Below is a small trained network, with its code and all its weights. Each question gives an input and a class and asks what happens when units are switched off, that is, made to give their printed mean instead of their output.

import numpy as np


def w(rows, s, z=0):
    codes = np.array(rows[::2]) - 128.0
    scale = np.full(codes.shape[1], s)
    scale[-1] = z or s
    return codes * scale


def norm(h):
    return h / np.sqrt((h * h).mean(-1, keepdims=True) + 1e-5)


def f(y):
    return y / 2 * (1 + np.tanh(0.7978845608 * (y + 0.044715 * y**3)))


def log_softmax(a):
    a = a - a.max(-1, keepdims=True)
    return a - np.log(np.exp(a).sum(-1, keepdims=True))


def net(x, mask):
    res = np.array(x, float).reshape(1, 7) / 4 @ E
    u = 0
    for l in range(3):
        y = f(norm(res) @ A[l][:, :-1].T + A[l][:, -1])
        res = res + np.where(mask[u : u + 8], y, B[l][:, -1]) @ B[l][:, :-1]
        u += 8
    return log_softmax(norm(res)[-1] @ U[:, :-1].T + U[:, -1])


A, B = {}, {}
E = w([
[153,94,150,94,137,92,159],'x0',
[102,136,115,114,126,132,136],'x1',
[148,157,206,160,2,218,228],'x2',
[108,145,117,133,126,147,118],'x3',
[224,228,22,131,208,137,193],'x4',
[117,137,120,134,128,139,122],'x5',
[112,168,203,232,192,52,143],'x6',
],0.0055)
A[0] = w([
[173,110,84,178,99,154,145,175],'L0N0',
[76,163,175,156,133,69,148,189],'L0N1',
[135,116,142,125,143,171,195,131],'L0N2',
[137,50,73,162,78,144,57,101],'L0N3',
[106,122,180,28,147,136,77,145],'L0N4',
[144,181,136,150,141,159,194,213],'L0N5',
[85,120,221,142,1,129,129,7],'L0N6',
[71,39,110,196,150,138,103,194],'L0N7',
],0.0093,0.002)
B[0] = w([
[87,164,124,64,49,141,92,163],'L0N0',
[92,142,214,112,201,161,110,198],'L0N1',
[151,172,137,90,94,135,110,158],'L0N2',
[136,101,74,65,92,48,100,173],'L0N3',
[121,77,114,128,65,24,94,179],'L0N4',
[172,191,201,173,73,100,191,214],'L0N5',
[197,153,2,158,229,119,148,254],'L0N6',
[80,50,180,145,147,99,71,191],'L0N7',
],0.0081,0.0061)
A[1] = w([
[181,199,130,140,228,115,164,123],'L1N0',
[172,83,228,130,123,221,10,1],'L1N1',
[98,133,99,241,198,172,201,239],'L1N2',
[69,230,136,139,212,170,142,142],'L1N3',
[36,143,102,61,42,42,78,190],'L1N4',
[201,206,3,134,43,81,161,155],'L1N5',
[193,189,180,155,246,117,154,224],'L1N6',
[172,209,30,157,130,155,120,221],'L1N7',
],0.0064,0.00079)
B[1] = w([
[101,125,70,154,140,105,94,231],'L1N0',
[41,115,113,66,156,202,131,123],'L1N1',
[109,89,70,145,17,52,64,196],'L1N2',
[187,107,101,109,27,88,109,191],'L1N3',
[114,197,88,152,36,103,139,183],'L1N4',
[77,58,171,146,255,185,53,254],'L1N5',
[83,171,54,154,15,70,47,253],'L1N6',
[83,77,203,20,220,61,123,215],'L1N7',
],0.0059,0.0061)
A[2] = w([
[142,37,45,108,177,182,158,127],'L2N0',
[167,159,133,51,100,212,141,53],'L2N1',
[175,92,32,78,210,193,111,63],'L2N2',
[149,205,63,254,108,78,125,251],'L2N3',
[190,196,115,11,124,224,177,85],'L2N4',
[141,213,135,77,86,95,158,147],'L2N5',
[62,12,82,43,230,134,67,193],'L2N6',
[94,81,147,195,177,37,116,199],'L2N7',
],0.0073,0.0018)
B[2] = w([
[157,236,168,147,124,146,155,155],'L2N0',
[124,60,160,183,161,65,83,139],'L2N1',
[177,139,185,140,44,134,172,168],'L2N2',
[143,93,107,64,106,142,130,209],'L2N3',
[2,79,168,158,174,135,102,156],'L2N4',
[157,126,148,125,166,161,147,149],'L2N5',
[182,190,155,150,114,181,164,245],'L2N6',
[86,85,112,120,143,160,181,205],'L2N7',
],0.0096,0.011)
U = w([
[134,109,25,114,88,45,107,189],'0',
[216,250,186,110,86,163,159,172],'1',
[70,97,211,155,177,159,137,7],'2',
],0.016,0.0014)

Each question gives the input, the list of numbers given to net, and the class t.
The units are the neurons (one row each of A and B). Each row of codes is followed by its name. A weight is (code - 128) times the scale printed after its matrix; where a second scale follows, it is the last column's (A, B and U).
mask holds one flag per neuron, layer by layer. A switched-off neuron (its flag False) gives its mean, the last column of its row in B, instead of its output. The means were averaged over made-up inputs and are rounded, as every weight is.
A unit's drop is (log p(t) with every unit on - log p(t) with that unit switched off) / (log p(t) with every unit on - log p(t) with every unit switched off).
The circuit of an input: a set's keep is (log p(t) with only the set's units on - log p(t) with every unit switched off) / (log p(t) with every unit on - log p(t) with every unit switched off). Starting from the 12 units with the biggest drops (on a tie, the unit counted first), units are removed one at a time, each time the one whose removal leaves the highest keep (on an exact tie, the one counted first), for as long as the keep stays at least 0.8.
circuit, biggest first: the units of the circuit, biggest drop first
most important unit: the unit with the biggest drop
k most important neurons: the k neurons with the biggest drops, biggest first
k most important neurons of layer l: the k neurons of layer l with the biggest drops, biggest first
drop when u is switched off: that unit's drop, to one decimal
input [4,5,3,0,-5,7,5], class 0: circuit, biggest first -> (L0N6)
input [-8,-2,1,-7,-8,6,-5], class 1: circuit, biggest first -> (L0N6 L1N6 L2N0)
input [0,-1,0,-7,-6,-6,0], class 0: 3 most important neurons -> (L0N4 L1N5 L0N7)
input [-1,-8,2,-3,2,4,-7], class 2: 3 most important neurons -> (L0N6 L2N4 L0N0)
input [8,0,2,5,-6,-7,1], class 0: 3 most important neurons of layer 0 -> (L0N6 L0N0 L0N1)
input [3,5,-7,-6,-3,-1,1], class 2: 4 most important neurons of layer 1 -> (L1N6 L1N2 L1N3 L1N0)
input [-8,0,-7,-4,-3,-7,1], class 2: 4 most important neurons of layer 1 -> (L1N6 L1N2 L1N3 L1N0)
input [5,5,0,1,3,0,6], class 0: 2 most important neurons -> (L2N6 L1N6)
input [8,4,2,-3,-4,-7,1], class 0: 2 most important neurons -> (L0N6 L0N3)
input [2,-2,1,-4,4,-7,0], class 2: 2 most important neurons -> (L0N0 L0N6)
input [7,-1,1,-3,4,0,0], class 2: 2 most important neurons of layer 1 -> (L1N2 L1N4)
input [-1,-5,0,-2,0,1,-2], class 0: 3 most important neurons -> (L0N6 L1N4 L2N6)
input [7,2,2,2,-8,-1,-7], class 1: 2 most important neurons -> (L0N6 L1N6)
input [-2,4,-7,2,6,-6,-1], class 1: most important unit -> L2N6
input [5,-7,0,2,5,-7,5], class 0: 3 most important neurons -> (L2N6 L1N6 L1N0)
input [-1,0,-8,7,-2,7,3], class 2: 3 most important neurons -> (L0N7 L0N6 L1N6)
input [-4,-4,4,1,-4,-6,2], class 0: drop when L0N6 is switched off -> 1.1
input [0,7,1,6,-8,-2,0], class 1: drop when L2N6 is switched off -> 1.9
input [8,-8,3,8,5,0,-4], class 2: drop when L2N0 is switched off -> 0.0
input [-4,6,2,0,-7,3,-4], class 1: drop when L0N6 is switched off -> 3.7
input [3,3,7,7,1,-5,-5], class 2: most important neuron -> (L2N4)
